Below are the code and all the weights of a small trained network. Each question names an input and a target symbol and asks about switching units off, where a switched-off unit gives its printed mean instead of its output.

import numpy as np


def w(rows, s, z=0):
    codes = np.array(rows[::2]) - 128.0
    scale = np.full(codes.shape[1], s)
    scale[-1] = z or s
    return codes * scale


def f(y):
    return np.maximum(y, 0)


def softmax(a):
    e = np.exp(a - a.max(-1, keepdims=True))
    return e / e.sum(-1, keepdims=True)


def log_softmax(a):
    a = a - a.max(-1, keepdims=True)
    return a - np.log(np.exp(a).sum(-1, keepdims=True))


def net(x, mask):
    ids = ['ΘΞΦΨΩαβγδεζηλμστ'.index(c) for c in x.split()]
    T = len(ids)
    res = E[ids] + P[:T]
    q, k, v = (res @ M[0].T for M in (Q, K, V))
    z = softmax(np.where(np.tri(T) > 0, q @ k.T / 2**0.5, -1e9)) @ v
    res = res + np.where(mask[0], z, O[0][:, -1]) @ O[0][:, :-1]
    y = f(res @ A[0][:, :-1].T + A[0][:, -1])
    res = res + np.where(mask[1:9], y, B[0][:, -1]) @ B[0][:, :-1]
    return log_softmax(res[-1] @ U[:, :-1].T + U[:, -1])


Q, K, V, O, A, B = {}, {}, {}, {}, {}, {}
E = w([
[54,198,186,186,105],'Θ',
[108,2,78,84,144],'Ξ',
[130,31,52,98,250],'Φ',
[203,80,92,108,122],'Ψ',
[149,102,151,23,200],'Ω',
[179,154,53,80,190],'α',
[149,169,202,176,58],'β',
[123,147,26,97,98],'γ',
[156,90,144,26,66],'δ',
[86,91,106,186,158],'ε',
[76,176,136,111,226],'ζ',
[38,150,117,30,141],'η',
[163,238,238,74,103],'λ',
[134,53,214,143,167],'μ',
[32,83,226,134,4],'σ',
[194,214,131,234,189],'τ',
],0.013)
P = w([
[188,72,42,83,193],'0',
[213,156,158,94,182],'1',
[199,161,226,79,192],'2',
[214,178,231,77,177],'3',
[205,215,252,107,162],'4',
[219,204,246,103,180],'5',
[211,200,230,80,193],'6',
[213,200,233,82,176],'7',
[236,202,246,70,169],'8',
[205,209,214,70,182],'9',
],0.0022)
Q[0] = w([
[173,130,181,1,180],'H1',
[129,151,29,84,84],'H1',
],0.008)
K[0] = w([
[98,142,253,203,155],'H1',
[116,122,143,34,177],'H1',
],0.0056)
V[0] = w([
[220,237,43,203,198],'H1',
[50,253,63,12,43],'H1',
],0.0032)
O[0] = w([
[202,249,33,170,188,106],'H1',
[90,255,72,53,38,1],'H1',
],0.0088,0.0018)
A[0] = w([
[145,123,95,212,213,137],'N1',
[70,114,166,98,103,193],'N2',
[243,118,174,129,56,228],'N3',
[157,143,184,46,206,205],'N4',
[1,102,76,166,138,254],'N5',
[87,84,31,201,101,182],'N6',
[162,201,108,97,114,188],'N7',
[70,150,187,183,172,219],'N8',
],0.0098,0.0061)
B[0] = w([
[183,112,100,158,153,179],'N1',
[75,106,154,70,45,172],'N2',
[93,143,121,232,78,227],'N3',
[188,81,190,102,130,244],'N4',
[57,143,211,146,209,168],'N5',
[74,119,83,206,104,144],'N6',
[160,135,27,66,99,168],'N7',
[126,254,134,140,135,209],'N8',
],0.009,0.011)
U = w([
[54,234,159,113,127,30],'Θ',
[20,22,131,113,144,84],'Ξ',
[128,59,127,124,230,38],'Φ',
[172,50,87,204,78,158],'Ψ',
[208,81,195,2,132,1],'Ω',
[217,129,85,46,152,102],'α',
[113,184,145,213,46,58],'β',
[52,145,40,102,117,236],'γ',
[124,61,146,67,7,109],'δ',
[44,133,121,216,180,122],'ε',
[148,200,150,70,201,197],'ζ',
[61,142,140,11,126,186],'η',
[185,216,161,45,60,155],'λ',
[147,110,242,164,133,205],'μ',
[30,116,199,120,67,57],'σ',
[209,200,127,171,155,87],'τ',
],0.0083,0.0077)

Each question gives the input, a string of symbols that net reads in full, and the target symbol t.
The units are the heads (2 rows each of Q, K, V and O) and the neurons (one row each of A and B). Each row of codes is followed by its name. A weight is (code - 128) times the scale printed after its matrix; where a second scale follows, it is the last column's (O, A, B and U).
mask holds one flag per unit, heads first, then neurons. A switched-off unit (its flag False) gives its mean, the last column of its rows in O or B, instead of its output. The means were averaged over made-up inputs and are rounded, as every weight is.
A unit's drop is (log p(t) with every unit on - log p(t) with that unit switched off) / (log p(t) with every unit on - log p(t) with every unit switched off).
The circuit of an input: a set's keep is (log p(t) with only the set's units on - log p(t) with every unit switched off) / (log p(t) with every unit on - log p(t) with every unit switched off). Starting from all 9 units, units are removed one at a time, each time the one whose removal leaves the highest keep (on an exact tie, the one counted first), for as long as the keep stays at least 0.8.
circuit, biggest first: the units of the circuit, biggest drop first
most important unit: the unit with the biggest drop
top k neurons: the k neurons with the biggest drops, biggest first
drop when u is switched off: that unit's drop, to one decimal
input Φ Ψ λ λ λ Ψ ε ζ β Θ, target Θ: circuit, biggest first	N8, N4, N5
input μ σ λ η Θ Ξ, target Ξ: top 2 neurons	N8, N5
input δ ζ β η τ λ β Ω ε, target ε: circuit, biggest first	N4, N5
input Φ λ η, target η: circuit, biggest first	H1, N3, N2, N5
input γ δ μ Ψ λ β ε ε α, target α: most important unit	N7
input γ Ξ Ω, target Ω: top 3 neurons	N4, N3, N8
input Ψ β δ ε Ω η η, target η: top 2 neurons	N3, N2
input Ω τ μ μ μ μ γ ζ Ψ, target Ψ: top 2 neurons	N8, N3
input β ζ Ω μ σ, target σ: top 2 neurons	N2, N5
input Ψ τ Ω β η γ, target γ: top 3 neurons	N4, N7, N6
input α η λ δ, target δ: top 2 neurons	N8, N2
input μ μ β η Ξ, target Ξ: drop when N8 is switched off	0.3
input γ λ τ μ τ, target τ: drop when N4 is switched off	0.0
input ζ μ Ψ λ Θ Ω, target Ω: drop when N4 is switched off	0.5
